Here is a tiny trained network, its code and every weight. The questions are about switching its units off for an input and a class, where a switched-off unit gives its printed mean instead of its output.

import numpy as np


def w(rows, s, z=0):
    codes = np.array(rows[::2]) - 128.0
    scale = np.full(codes.shape[1], s)
    scale[-1] = z or s
    return codes * scale


def f(y):
    return np.maximum(y, 0)


def log_softmax(a):
    a = a - a.max(-1, keepdims=True)
    return a - np.log(np.exp(a).sum(-1, keepdims=True))


def net(x, mask):
    res = np.array(x, float).reshape(1, 3) / 4 @ E
    y = f(res @ A[0][:, :-1].T + A[0][:, -1])
    res = res + np.where(mask, y, B[0][:, -1]) @ B[0][:, :-1]
    return log_softmax(res[-1] @ U[:, :-1].T + U[:, -1])


A, B = {}, {}
E = w([
[122,128,135,6,87],'x0',
[135,63,212,135,148],'x1',
[143,61,70,113,116],'x2',
],0.017)
A[0] = w([
[105,92,112,33,121,109],'neuron 1',
[103,196,93,122,118,214],'neuron 2',
[119,125,39,204,150,155],'neuron 3',
[133,131,249,152,204,144],'neuron 4',
[128,114,39,168,161,186],'neuron 5',
[101,201,92,133,77,152],'neuron 6',
[87,139,130,91,125,164],'neuron 7',
[119,52,133,47,95,124],'neuron 8',
[120,196,111,93,125,139],'neuron 9',
[95,67,212,132,170,218],'neuron 10',
[138,143,67,125,100,172],'neuron 11',
[149,49,132,115,107,253],'neuron 12',
[124,102,216,138,197,167],'neuron 13',
[121,161,45,185,97,227],'neuron 14',
[131,94,149,111,73,84],'neuron 15',
[143,131,135,218,180,120],'neuron 16',
[101,167,104,80,117,202],'neuron 17',
[144,187,177,185,140,153],'neuron 18',
],0.014,0.0041)
B[0] = w([
[176,148,66,74,65,227],'neuron 1',
[56,108,100,64,153,201],'neuron 2',
[207,98,23,144,251,220],'neuron 3',
[110,43,223,225,131,252],'neuron 4',
[218,42,91,150,254,204],'neuron 5',
[45,155,126,59,170,203],'neuron 6',
[126,138,195,78,99,172],'neuron 7',
[201,161,72,73,24,236],'neuron 8',
[9,156,102,102,88,188],'neuron 9',
[186,189,216,181,49,243],'neuron 10',
[111,99,172,53,164,186],'neuron 11',
[231,195,132,108,95,213],'neuron 12',
[103,133,212,224,38,231],'neuron 13',
[99,89,76,116,218,220],'neuron 14',
[175,138,142,90,71,168],'neuron 15',
[150,122,107,203,126,234],'neuron 16',
[109,166,151,72,88,197],'neuron 17',
[72,32,94,190,114,212],'neuron 18',
],0.0095,0.016)
U = w([
[214,160,242,149,89,113],'0',
[250,132,76,231,191,91],'1',
[229,91,48,102,254,129],'2',
[119,90,208,237,143,209],'3',
[231,170,55,82,64,108],'4',
[35,166,122,40,130,160],'5',
[54,160,57,132,195,2],'6',
],0.011,0.0026)

Each question gives the input, the list of numbers given to net, and the class t.
The units are the neurons (one row each of A and B). Each row of codes is followed by its name. A weight is (code - 128) times the scale printed after its matrix; where a second scale follows, it is the last column's (A, B and U).
mask holds one flag per neuron, in row order. A switched-off neuron (its flag False) gives its mean, the last column of its row in B, instead of its output. The means were averaged over made-up inputs and are rounded, as every weight is.
A unit's drop is (log p(t) with every unit on - log p(t) with that unit switched off) / (log p(t) with every unit on - log p(t) with every unit switched off).
The circuit of an input: a set's keep is (log p(t) with only the set's units on - log p(t) with every unit switched off) / (log p(t) with every unit on - log p(t) with every unit switched off). Starting from the 12 units with the biggest drops (on a tie, the unit counted first), units are removed one at a time, each time the one whose removal leaves the highest keep (on an exact tie, the one counted first), for as long as the keep stays at least 0.8.
circuit, biggest first: the units of the circuit, biggest drop first
top k neurons: the k neurons with the biggest drops, biggest first
drop when u is switched off: that unit's drop, to one decimal
input [4,7,-8], class 3: circuit, biggest first -> [neuron 4]
input [-4,-3,-5], class 2: circuit, biggest first -> [neuron 13; neuron 10]
input [0,-8,0], class 6: top 2 neurons -> [neuron 9; neuron 6]
input [0,0,2], class 2: top 2 neurons -> [neuron 10; neuron 13]
input [-3,5,5], class 0: top 3 neurons -> [neuron 10; neuron 14; neuron 12]
input [-2,5,7], class 0: top 2 neurons -> [neuron 10; neuron 14]
input [0,-8,-3], class 6: top 2 neurons -> [neuron 14; neuron 3]
input [5,8,4], class 4: drop when neuron 15 is switched off -> 0.1
input [3,6,-8], class 3: drop when neuron 4 is switched off -> 0.6
input [1,-3,-4], class 5: drop when neuron 13 is switched off -> 0.0
input [8,8,2], class 4: top 2 neurons -> [neuron 8; neuron 1]
